Each row is followed by one of two labels, saying whether the row has a hidden trait. Each part has a new trait and two new labels.
[ -1   0  -1  -1   0  -6  -3   0  -1   9   1   0   0  14  -1   3 -16  -9
   0  -4  -6  -5  12]  gn
[  5   5  -2  -1   4  -2  -2   0   3  10   7  -5 -12   6   3   4 -10 -16
  43 -14 -19  -5   3]  bp
[  4  10   0  -1   3  -2   0  -8   1  15   2   2   0  20   9   1 -35 -14
  19  -2  -3  -8  11]  bp
[ -4   0   0   0  -1  -3  -2  -2  -2   2  -1   3   5  13   0   1 -21  -4
 -18   5   1  -3   4]  gn
[ -5  -8  -2   0  -5  -3  -5  10   3  -4   4  -1  -3   9 -11   6  10  -9
  11   6  -4   0   8]  gn
[ -3  -3   0   0  -1  -3  -1  -2  -1   2  -3   4   6  16   0   1 -15  -7
 -13   3   1  -2   9]  gn
[  3   1  -1  -2   0   2  -1   7   2   4   4  -6 -10  -9   0   2  11  -2
  38  -9 -13  -2  -8]  bp
[  3   2  -1  -2  -1   3   0   5   1  -1   2  -4  -7 -15  -1   1  21   0
  30  -7  -6   2  -9]  bp
[  3   2  -1  -2   0   2  -1   5   2   4   3  -6  -9 -11  -1   2  16  -3
  33 -10 -12  -1  -4]  bp
[  2   4  -1  -2   0   2   0   2   2   1   2  -5  -8 -10   0   1  15   0
  26  -6  -9  -2  -6]  bp
[ 3  6 -1 -1  4  0  1 -5  0  1 -1  0 -2  3  6 -2 -1 -4 15 -8 -6 -5 -2]  bp
[ -5   0   0   1  -5  -3  -1  -2  -1  -2  -3   5   7  14  -1   1 -17  -2
 -31  10   5   0   7]  gn
[  0   3   0  -1  -3   3  -1   6   3  -4  -3  -4  -7 -12  -1   1  30   5
   9   0   0   1  -7]  bp
[  3   3   0  -2   2   4   2   1  -1   0  -2  -3  -4 -19   2  -2  22   2
  20  -8  -5   1 -11]  bp
[  7   4  -1  -2   1   2  -1   8   2   6   5  -6 -11 -10  -2   3  17  -6
  47 -14 -16  -2  -6]  bp
[  4  -1  -1  -2   0   2   0   6   2   0   4  -6 -11 -12  -3   2  17  -3
  30 -10 -12   1  -9]  bp
[  2   3  -1  -1  -1   3   0   4   2   1   1  -4  -7 -12   1   0  15   5
  26  -3  -5   0  -9]  bp
[  6   3  -2  -1   2   0   0  -1   2   5   4  -4  -9   2   0   2   2  -8
  45 -12 -17  -6   0]  bp
[  6   2  -2  -1   1   0   0   0   3   6   5  -5  -9   1   3   2   6  -7
  37 -13 -20  -7  -1]  bp
[-3 -1 -1 -2 -5 -1 -3  3  4 -4 -5 -1 -3  3 -3  3 17 -1  1  2 -4 -3  3]  gn
[  1   6   0  -1   3  -3   0  -5   0  11   1   2   0  18   6   2 -23 -12
   9  -2  -4  -6  10]  bp
[ -3 -16  -1  -1  -9   0  -1  14   1 -12   1  -2   0  -7 -13   4  26   6
  -7   5   0   5   1]  gn
[ -4 -10  -1  -1  -8  -2  -4  10   2  -4   2  -2  -2   2 -11   6  11  -4
  -1   5  -2   2   6]  gn
[ -2  -8  -1  -2  -8   1  -3  13   3  -9   0  -6  -8 -10 -10   5  35   3
   7   0  -4   3   1]  gn
[  2   1  -1  -2   0   3   1   4   1  -2   1  -3  -8 -14  -1   0  22   3
  29  -7  -5   1 -11]  bp
[ -6  -4  -1   0  -4  -2  -3   5   2  -7  -2   2   3   7  -7   4   5  -4
 -23   7   2   2   7]  gn
[ -1  -8  -1  -2  -8   1  -4  14   5  -8   1  -7 -10 -11 -12   6  39   3
  16  -1 -11   2  -2]  gn
[ -1   5   0  -1   1  -3  -2  -3   0   5  -3   2   2  14   0   1 -12  -8
  -5  -2  -3  -3   9]  bp
[  5  -2  -1  -2   2   4   1   5  -1   1   2  -3  -5 -17  -1   0  25  -4
  41 -14 -11   2  -9]  bp
[  0  -2  -1   1  -1  -6  -3   2   0  14   4   0  -3  17  -5   4 -14 -14
  -1  -4 -10  -5  13]  gn
[  3   2  -1  -2   1   3   1   5   1   3   2  -5  -7 -15   1   0  14  -2
  29  -8  -9   0  -9]  bp
[ 4  2 -1 -1  0  2  0 -1  1  1  0 -3 -3 -8  3 -1 11  3 26 -8 -9 -3 -7]  bp
[  5  12  -1  -1   7  -2   0  -9   1  19   2   1  -7  14   9   1 -25 -14
  25  -8  -8  -7   7]  bp
[ -1   3  -1  -2   0  -3  -2  -2   0   7  -2   2   0  14  -1   2 -10  -9
  -3  -2  -4  -4  10]  bp
[ -3   3   0   0  -1  -3  -4  -5  -3   5  -4   4   9  14   1  -2 -21   0
 -26   5   6  -4  10]  gn
[ -5  -3  -2   0  -4  -3  -3   4   2  -6  -1   3   0   9  -6   5   1  -6
 -10   7  -2   0   8]  gn
[ -4   1   0   1  -2  -5  -2  -2  -1   0  -1   4   5  16  -2   1 -16  -6
 -18   5   4  -2   9]  gn
[-1 -5  0 -2 -9  1 -2 11  4 -5 -4 -5 -5 -8 -7  6 28  8  6  1 -3  1  0]  gn
[  0   2  -1  -1  -3   2  -2   7   4  -5   1  -5 -13 -10  -5   3  31   4
  29  -3  -7   2  -6]  bp
[  1   3   0  -1   1   5   2   2   0  -5  -3   0  -1 -16   3  -2  25   6
  12  -4   1   2 -11]  bp
[ -5  -5  -2   0  -5  -3  -5   8   3  -5   2   1  -2   8 -10   6   9  -9
  -9   6  -4   0   8]  gn
[  2   3   0  -2   1   4   2   1  -3   3  -2  -3  -1 -14   3  -3  18   2
  26 -10  -5  -1 -10]  bp
[  4   0  -2  -2   2   2  -1   8   2   1   6  -7 -13 -10  -1   3  15  -6
  48 -13 -15  -1  -5]  bp
[  2   2  -1  -1   0   2   0   1   2   1   1  -4  -5  -7   2   0  13   1
  19  -6 -11  -5  -7]  bp
[ -4  -1  -1   1  -3  -4  -4   2   1   0   4   2  -3  17  -4   5 -25  -6
  -9  10   0  -1  11]  gn
[  3   0  -1  -2   2   4   1   4   0   2   1  -5  -5 -14   1   0  24  -4
  36 -14 -11   1 -11]  bp
[ -3   0  -1   2  -3  -6  -5   5   1   2   5   2  -5  18  -5   6 -22  -8
  -5   9  -5  -2  10]  gn
[  3   2  -1  -2   0   3   0   4   2   2   2  -5  -7 -13   0   1  19  -1
  29  -7  -7  -1  -9]  bp
[-4  3  0 -2 -1 -1 -2 -1  2 -2 -6  3  4  8  2  2  7 -4 -9  3 -1 -3  6]  gn
[  2  14   1  -1   5  -1   2 -12   0  11  -3   4   4  16  12  -1 -32  -6
   0   2   7  -7   5]  bp
[  5   3  -1  -1   2   0   1  -2   2   5   2  -3  -6  -1   4   1   5  -6
  31 -12 -14  -5  -2]  bp
[  4   3  -1  -1   0   0  -1   1   3   3   2  -3  -6   0   2   1   0  -3
  29  -7 -12  -7  -2]  bp
[  6  14  -1  -1   7  -3  -2  -7   2  21   5  -2 -11  17   7   4 -39 -21
  39 -12 -10  -8   9]  bp
[  6   3  -2  -1   2   0   0  -1   2   5   4  -3  -7   2   4   1   2  -6
  32 -11 -15  -6  -1]  bp
[ -4   0   0   1  -2  -4  -3   0   0   3   1   3   1  16  -2   3 -25  -6
 -12   6   0  -2  10]  gn
[ -1  -2  -1   0   0  -5  -3   0  -1   9   0   1   2  16  -1   2 -20  -9
  -1  -1  -4  -4  11]  gn
[ -1 -12  -1  -1 -10  -1  -3  13   3  -4   3  -5  -5  -2 -13   8  19   2
   6   1  -6   0   4]  gn
[ -2  -2  -1   0  -1  -4  -3   2  -1   6   1   1   1  16  -3   2 -15 -12
  -3   0  -5  -3  11]  gn
[ 2  0  0 -1 -3  2 -1  3  3  0 -2 -4 -5 -4  1  1 15  6 16 -3 -7 -3 -3]  bp
[ -1  -2  -1   0  -1  -5  -4   3   0   3   1  -1  -1  12  -3   4  -9 -13
   9  -1 -10  -4  11]  gn
[-1 -5 -1 -2 -7 -2 -5  7  6 -5 -1 -4 -6  2 -6  5 27  0 11 -3 -8 -2  5]  gn
[  2   1  -1  -2  -4   1  -4   9   5   1   3  -7 -15 -11  -5   5  28  -2
  36  -8 -13   0  -6]  bp
